Here is a tiny trained network, its code and every weight. The questions are about switching its units off for an input and a target symbol, where a switched-off unit gives its printed mean instead of its output.

import numpy as np


def w(rows, s, z=0):
    codes = np.array(rows[::2]) - 128.0
    scale = np.full(codes.shape[1], s)
    scale[-1] = z or s
    return codes * scale


def norm(h):
    return h / np.sqrt((h * h).mean(-1, keepdims=True) + 1e-5)


def f(y):
    return y / 2 * (1 + np.tanh(0.7978845608 * (y + 0.044715 * y**3)))


def softmax(a):
    e = np.exp(a - a.max(-1, keepdims=True))
    return e / e.sum(-1, keepdims=True)


def log_softmax(a):
    a = a - a.max(-1, keepdims=True)
    return a - np.log(np.exp(a).sum(-1, keepdims=True))


def net(x, mask):
    ids = ['αβγδεζθλμξπστφψω'.index(c) for c in x.split()]
    T = len(ids)
    res = E[ids] + P[:T]
    r = norm(res)
    for j in range(2):
        rows = slice(2 * j, 2 * j + 2)
        q, k, v = (r @ M[0][rows].T for M in (Q, K, V))
        z = softmax(np.where(np.tri(T) > 0, q @ k.T / 2**0.5, -1e9)) @ v
        o = O[0][rows]
        res = res + np.where(mask[j], z, o[:, -1]) @ o[:, :-1]
    y = f(norm(res) @ A[0][:, :-1].T + A[0][:, -1])
    res = res + np.where(mask[2:6], y, B[0][:, -1]) @ B[0][:, :-1]
    return log_softmax(norm(res)[-1] @ U[:, :-1].T + U[:, -1])


Q, K, V, O, A, B = {}, {}, {}, {}, {}, {}
E = w([
[94,81,49,154,175,177,145],'α',
[101,48,196,126,147,222,161],'β',
[112,104,51,141,198,183,141],'γ',
[82,115,64,159,40,146,131],'δ',
[65,190,63,115,58,144,165],'ε',
[108,95,45,138,194,173,145],'ζ',
[98,79,54,122,190,157,141],'θ',
[72,167,65,123,52,146,152],'λ',
[101,140,64,101,223,167,152],'μ',
[124,58,62,123,180,99,179],'ξ',
[93,243,103,74,88,140,146],'π',
[132,253,100,95,103,150,223],'σ',
[156,79,87,130,205,134,66],'τ',
[123,81,82,79,199,94,59],'φ',
[219,131,145,214,172,94,81],'ψ',
[164,165,227,165,112,64,28],'ω',
],0.0031)
P = w([
[1,173,148,215,217,73,113],'0',
[68,151,110,182,206,105,113],'1',
[87,146,111,161,190,113,121],'2',
[97,121,101,145,171,127,122],'3',
[113,115,99,133,166,134,124],'4',
[126,111,94,125,155,139,127],'5',
[137,107,94,112,145,143,127],'6',
[151,101,90,104,133,145,126],'7',
[163,100,88,97,123,152,125],'8',
[177,91,87,86,114,155,127],'9',
[192,89,86,74,101,166,130],'10',
[204,94,89,65,98,172,131],'11',
[227,95,92,54,87,188,125],'12',
],0.0029)
Q[0] = w([
[86,116,185,124,97,160,176],'H0',
[83,220,188,210,74,9,116],'H0',
[71,182,204,170,111,99,99],'H1',
[122,146,130,161,75,85,164],'H1',
],0.011)
K[0] = w([
[28,163,59,76,207,194,201],'H0',
[16,157,151,221,175,88,139],'H0',
[15,136,152,233,169,82,127],'H1',
[2,176,152,155,153,219,166],'H1',
],0.007)
V[0] = w([
[131,128,83,148,118,121,254],'H0',
[5,111,83,36,143,112,106],'H0',
[103,131,253,58,144,78,136],'H1',
[84,222,126,119,140,162,134],'H1',
],0.0045)
O[0] = w([
[137,140,146,156,189,142,15,140],'H0',
[255,179,124,102,77,171,125,238],'H0',
[222,91,82,111,144,111,89,6],'H1',
[121,56,144,43,93,166,160,144],'H1',
],0.0055,0.0024)
A[0] = w([
[186,179,89,89,83,130,177,94],'N0',
[195,110,219,142,83,79,2,248],'N1',
[164,167,168,98,9,73,180,81],'N2',
[105,196,85,140,126,139,181,233],'N3',
],0.006,0.0013)
B[0] = w([
[56,72,83,175,92,95,53,255],'N0',
[163,100,253,101,26,105,132,146],'N1',
[163,112,173,173,236,199,197,186],'N2',
[157,118,187,123,71,78,121,251],'N3',
],0.005,0.003)
U = w([
[119,165,192,182,134,133,109,42],'α',
[193,112,98,211,103,168,200,26],'β',
[103,190,155,146,138,133,155,76],'γ',
[144,132,130,134,116,140,138,29],'δ',
[112,85,196,120,149,129,76,46],'ε',
[110,191,138,140,116,124,160,78],'ζ',
[161,174,157,133,84,126,73,93],'θ',
[131,148,130,131,126,133,123,39],'λ',
[68,176,95,16,95,137,93,93],'μ',
[203,234,98,179,182,109,111,253],'ξ',
[138,129,61,122,130,155,132,84],'π',
[152,74,95,87,253,201,164,216],'σ',
[206,107,215,115,68,47,160,252],'τ',
[143,45,76,178,88,83,36,176],'φ',
[7,83,141,162,197,80,150,181],'ψ',
[104,95,89,77,87,66,255,209],'ω',
],0.0094,0.0034)

Each question gives the input, a string of symbols that net reads in full, and the target symbol t.
The units are the heads (2 rows each of Q, K, V and O) and the neurons (one row each of A and B). Each row of codes is followed by its name. A weight is (code - 128) times the scale printed after its matrix; where a second scale follows, it is the last column's (O, A, B and U).
mask holds one flag per unit, heads first, then neurons. A switched-off unit (its flag False) gives its mean, the last column of its rows in O or B, instead of its output. The means were averaged over made-up inputs and are rounded, as every weight is.
A unit's drop is (log p(t) with every unit on - log p(t) with that unit switched off) / (log p(t) with every unit on - log p(t) with every unit switched off).
The circuit of an input: a set's keep is (log p(t) with only the set's units on - log p(t) with every unit switched off) / (log p(t) with every unit on - log p(t) with every unit switched off). Starting from all 6 units, units are removed one at a time, each time the one whose removal leaves the highest keep (on an exact tie, the one counted first), for as long as the keep stays at least 0.8.
units of the circuit, in order: the units of the circuit, biggest drop first
most important unit: the unit with the biggest drop
k most important neurons: the k neurons with the biggest drops, biggest first
which heads matter: for each layer, one digit per head in row order, 1 if its drop is at least 0.15 and else 0, layers parted by /
input β ξ μ, target ξ: units of the circuit, in order -> [H0]
input σ ζ β σ β ξ θ ξ γ, target ξ: which heads matter -> 11
input π α β β β β β φ π β τ, target τ: units of the circuit, in order -> [H1, N3, H0]
input β β μ τ ξ ξ β β μ φ φ μ δ, target β: 2 most important neurons -> [N2, N1]
input δ μ β μ γ σ σ σ, target μ: units of the circuit, in order -> [H0, H1, N0]
input μ β β σ, target φ: which heads matter -> 01
input φ π δ σ ψ σ γ, target ψ: which heads matter -> 11
input σ β γ, target σ: which heads matter -> 11
input ξ β ω β δ ω β λ φ μ, target φ: units of the circuit, in order -> [N0, H0]
input β β π σ β ξ ζ β β β, target σ: which heads matter -> 10
input α μ θ, target μ: units of the circuit, in order -> [N2, H1, H0]
input β ξ γ, target ξ: which heads matter -> 10
input β σ β β ψ ζ φ β β β β ξ, target ξ: units of the circuit, in order -> [H1, H0, N0]
input σ β τ, target τ: most important unit -> H0
input φ β β β ξ β ζ, target ξ: which heads matter -> 11
input φ ξ β ψ π σ γ μ ω γ, target ω: which heads matter -> 10
input β ω σ π φ ξ, target φ: units of the circuit, in order -> [N0, H0]
input π δ φ α, target φ: which heads matter -> 10
input β β ω ω ξ, target ω: units of the circuit, in order -> [N0, N2]
input β β λ β σ β μ ω γ β φ α, target φ: most important unit -> N0
input μ φ γ, target φ: units of the circuit, in order -> [H0, N0]
input ω ψ μ ζ ζ σ ξ, target σ: units of the circuit, in order -> [H0, N0, N3]
